Z569: -3.26,+2.40,+1.58,-2.87,+2.79,-2.40,+3.43,+2.28,+2.64,-0.14,-8.08,-1.92,-3.39,-1.27,+0.03,-8.12
Z446: +3.30,-0.27,-2.15,+4.91,+3.30,+4.44,-1.69,+0.33,+3.46,+2.97,-2.44,+4.37,-0.65,-0.56,+2.94,-3.86
Z739: -3.26,+2.40,+1.58,-2.87,+2.79,-2.40,+3.43,+2.28,+2.64,+2.85,+6.54,+1.57,+6.11,+3.46,+2.39,+7.29
step -1: +2.28,+2.64,+2.85,+6.54	+2.27,+2.63,+2.84,+6.53
step -1: +2.97	+2.96
step -1: +6.11,+3.46	+6.10,+3.45

Z451: +3.81,+4.61,+4.19,+4.15,+5.07,+4.53,+5.67,+4.08,+4.64,+4.05,+4.21,+3.09,+4.34,+3.34,+5.06,+4.61,+3.89,+5.96,+3.79,+4.04,+4.26,+4.65,+7.11,+4.40,+3.87,+4.35,+5.65,+4.57,+3.89,+4.97,+4.62,+4.41,+4.19,+4.13,+4.34,+3.24,+4.07,+4.90,+4.61,+4.85,+5.12,+5.28,+5.13,+4.65,+4.34,+6.31,+5.01,+4.09,+4.19,+4.10,+4.47,+5.01
Z960: +5.22,+4.03,+4.51,+4.81,+3.79,+4.72,+5.25,+4.21,+4.64,+5.38,+5.91,+4.62,+4.98,+4.58,+4.58,+3.54,+2.85,+4.65,+4.47,+4.21,+3.82,+4.34,+6.04,+4.73,+4.21,+3.96,+4.20,+4.57,+4.73,+4.30,+4.62,+4.98,+4.19,+4.13,+4.34,+5.07,+4.34,+4.67,+4.61,+4.22,+4.52,+5.28,+5.13,+4.84,+5.10,+4.85,+5.32,+4.09,+3.75,+4.60,+4.47,+5.01
Z462: +5.22,+4.03,+4.51,+4.81,+3.79,+4.72,+5.25,+4.21,+4.64,+5.38,+5.91,+4.62,+4.98,+4.58,+4.58,+3.54,+2.85,+4.65,+4.47,+4.21,+3.82,+4.34,+6.04,+4.73,+4.21,+3.96,+4.20,+4.57,+4.73,+4.30,+4.62,+4.98,+4.19,+4.13,+4.34,+3.71,+4.34,+4.90,+4.37,+4.85,+5.25,+6.00,+5.13,+4.65,+4.34,+4.85,+5.01,+4.09,+5.74,+5.03,+5.04,+4.93
Z572: +4.65,+4.03,+4.51,+4.75,+4.29,+4.32,+3.98,+4.80,+6.03,+4.27,+3.50,+5.04,+5.09,+4.58,+6.21,+4.05,+4.05,+4.08,+4.47,+3.74,+4.26,+4.65,+5.27,+5.05,+4.30,+4.19,+3.96,+4.57,+4.73,+4.97,+5.65,+4.39,+4.19,+4.13,+4.34,+4.87,+4.34,+4.90,+4.61,+4.85,+5.98,+5.28,+5.13,+4.28,+5.09,+4.85,+5.36,+6.12,+4.33,+4.61,+5.29,+5.01
Z379: +4.96,+4.62,+4.77,+5.48,+4.48,+4.53,+5.25,+5.28,+5.33,+4.48,+4.17,+3.46,+3.67,+4.58,+4.58,+4.50,+4.05,+4.65,+4.47,+4.21,+3.94,+4.65,+4.78,+4.06,+4.21,+3.92,+4.21,+3.84,+4.73,+4.97,+4.62,+4.94,+3.70,+4.13,+4.75,+3.27,+4.31,+5.71,+4.95,+4.85,+4.98,+5.28,+5.13,+3.89,+4.34,+4.61,+5.01,+6.33,+4.59,+4.60,+4.47,+3.87
Z273: +5.65,+4.57,+3.89,+4.97,+4.62,+4.43,+4.19,+4.13,+4.00,+5.05,+4.17,+6.04,+5.09,+4.58,+4.66,+4.47,+3.78,+4.80,+6.50,+4.36,+4.26,+4.65,+5.28,+6.83,+4.21,+5.67,+4.57,+4.59,+4.73,+4.97,+4.62,+4.94,+3.29,+6.15,+4.34,+3.71,+4.43,+4.52,+4.61,+4.85,+4.76,+5.28,+4.48,+4.94,+5.86,+4.31,+5.01,+3.72,+4.97,+4.60,+4.51,+4.25
Z220: +5.27,+4.03,+4.29,+4.60,+4.36,+4.92,+5.92,+4.80,+4.64,+4.48,+4.58,+4.40,+6.30,+4.58,+4.58,+4.62,+5.80,+2.71,+4.47,+4.21,+5.84,+5.30,+3.22,+4.73,+5.28,+5.42,+6.05,+3.65,+4.73,+6.40,+4.62,+4.24,+4.19,+5.38,+4.34,+3.56,+4.34,+5.05,+4.74,+4.85,+4.99,+4.01,+4.67,+5.71,+4.34,+4.85,+5.01,+3.71,+4.35,+3.74,+3.89,+5.28
Z788: +4.65,+3.91,+4.51,+4.84,+4.36,+4.53,+4.96,+3.94,+4.64,+4.48,+4.17,+4.52,+5.09,+4.58,+4.51,+4.61,+4.20,+4.65,+4.47,+4.42,+4.32,+4.55,+5.28,+4.05,+4.21,+4.19,+4.29,+4.57,+4.73,+4.97,+4.22,+4.45,+4.19,+4.13,+4.34,+4.18,+4.34,+4.90,+4.61,+4.39,+4.99,+6.40,+6.44,+4.65,+4.34,+5.44,+5.01,+4.09,+3.75,+4.60,+4.47,+5.01
Z91: +4.23,+4.03,+4.51,+4.84,+4.36,+3.54,+5.25,+4.19,+4.64,+3.88,+4.17,+4.10,+4.69,+4.58,+4.43,+5.80,+6.08,+4.65,+4.86,+4.21,+4.69,+4.65,+5.28,+4.73,+3.22,+5.42,+5.41,+4.57,+4.73,+4.63,+4.62,+4.94,+4.19,+5.57,+4.34,+3.71,+4.34,+4.90,+4.61,+5.08,+5.87,+5.28,+4.49,+4.65,+4.34,+4.69,+4.82,+2.81,+4.07,+4.51,+4.64,+5.11
step +1: +3.67,+4.58,+4.58,+4.50	+3.68,+4.59,+4.59,+4.51
step -1: +5.13,+4.65,+4.34,+6.31	+5.12,+4.64,+4.33,+6.30
which: +5.65,+4.57,+3.89,+4.97,+4.62,+4.41,+4.19,+4.13	Z451
which: +4.21,+5.84,+5.30,+3.22,+4.73,+5.28,+5.42,+6.05,+3.65,+4.73,+6.40,+4.62	Z220
which: +5.28,+4.73,+3.22,+5.42	Z91
which: +5.28,+4.48	Z273

Z71: +3.79,+3.04,-3.69,+0.54,-2.89,+0.93,-1.26,+3.98,-1.75,+1.37,+3.15,-1.95,+0.57,+5.30,+1.13,+3.14,-1.15,-0.38,-1.25,+0.26,+5.73
Z718: +0.54,-2.08,+1.38,-4.16,+1.33,-0.75,+0.27,+1.36,-0.05,-0.45,+0.80,+1.03,+2.08,+1.06,-1.45,-1.30,+3.37,-2.23,+0.48,+0.08,-1.54
Z889: +0.89,-1.92,+1.04,-3.74,+1.50,-1.04,-0.17,+0.93,-0.16,-0.94,+0.45,+0.34,+2.12,+0.88,-1.44,-1.35,+3.41,-1.94,+1.71,-0.59,-1.60
Z792: +1.27,-2.47,+1.29,-4.55,+1.68,-1.81,+0.30,+1.91,-0.42,-0.93,+0.97,+0.99,+2.74,+1.22,-1.68,-1.64,+4.27,-2.23,+0.95,+1.07,-2.25
Z741: +0.89,-4.25,+2.45,-8.26,+3.08,-2.09,+1.07,+2.64,+0.28,-2.16,+1.70,+1.48,+4.37,+1.55,-3.59,-3.01,+8.06,-3.63,+0.83,-0.28,-3.02
Z619: +0.89,-4.25,+2.45,-8.26,+3.08,-2.09,+1.07,+2.64,+0.28,-2.16,+1.70,+1.48,+4.37,+6.19,-4.88,+0.98,-1.75,-3.92,+2.24,+1.95,-0.08
which: +0.89,-4.25,+2.45,-8.26,+3.08,-2.09,+1.07,+2.64,+0.28,-2.16,+1.70,+1.48,+4.37,+6.19,-4.88,+0.98,-1.75,-3.92,+2.24,+1.95,-0.08	Z619
step +1: -2.08	-2.07
step +1: -0.93,+0.97,+0.99	-0.92,+0.98,+1.00

Z839: -0.26,-1.64,+2.88,+1.61,+0.00,-0.48,+3.36,-3.26,+1.53
Z436: -0.94,+2.70,+1.60,-3.09,-0.42,-1.92,+2.27,+2.01,-0.89
Z622: -0.62,+0.67,-1.83,+2.58,-2.15,-0.16,+2.17,-2.80,+2.76
Z47: -1.11,+1.32,-0.64,+2.44,-0.39,+1.27,+2.76,+2.17,-2.80
Z30: -0.15,+5.58,-3.47,+0.07,-8.17,-1.47,-1.39,-0.62,+1.42
Z310: -1.91,-2.06,+0.77,-3.97,-0.09,-6.52,-2.45,+0.64,-1.84
which: +2.17,-2.80,+2.76	Z622
step +1: -2.15,-0.16,+2.17,-2.80	-2.14,-0.15,+2.18,-2.79

Z452: +2.79,-0.34,+6.45,-3.78,+1.72,+3.71
Z852: -1.61,+0.17,+0.25,-3.36,+1.36,-4.13
Z828: -0.56,+3.01,+3.27,+2.59,+1.01,-0.85
Z101: -0.15,+3.60,+3.06,-2.48,-2.13,-2.86
Z178: -0.56,+3.01,+4.13,-1.61,+1.99,+0.28
which: +3.60,+3.06,-2.48	Z101
step +1: -2.48,-2.13	-2.47,-2.12
which: -0.56,+3.01,+3.27,+2.59,+1.01,-0.85	Z828

Z975: +7.56,-0.23,+4.42,-2.78,+3.73,-1.04,-2.90,-0.35,+0.10,+2.23,+2.89
Z278: +8.57,+0.35,+6.94,+3.10,+4.92,+5.22,-3.65,-3.92,-1.46,-0.25,+3.47
Z896: -3.59,+3.65,+2.36,-1.22,+3.59,-4.79,-0.99,+1.52,+1.99,-0.96,+2.71
Z865: -1.22,+3.65,+3.59,-3.59,+1.99,+1.52,-4.79,+2.36,-0.99,+5.81,-0.85
Z94: -5.20,-2.54,-3.71,+3.01,+5.70,-0.31,+2.12,-1.65,+2.60,+0.20,+8.14
step -1: -4.79,-0.99,+1.52,+1.99	-4.80,-1.00,+1.51,+1.98
step +1: +5.70	+5.71
step +1: -1.04	-1.03
which: -3.59,+3.65,+2.36,-1.22,+3.59,-4.79,-0.99,+1.52,+1.99	Z896

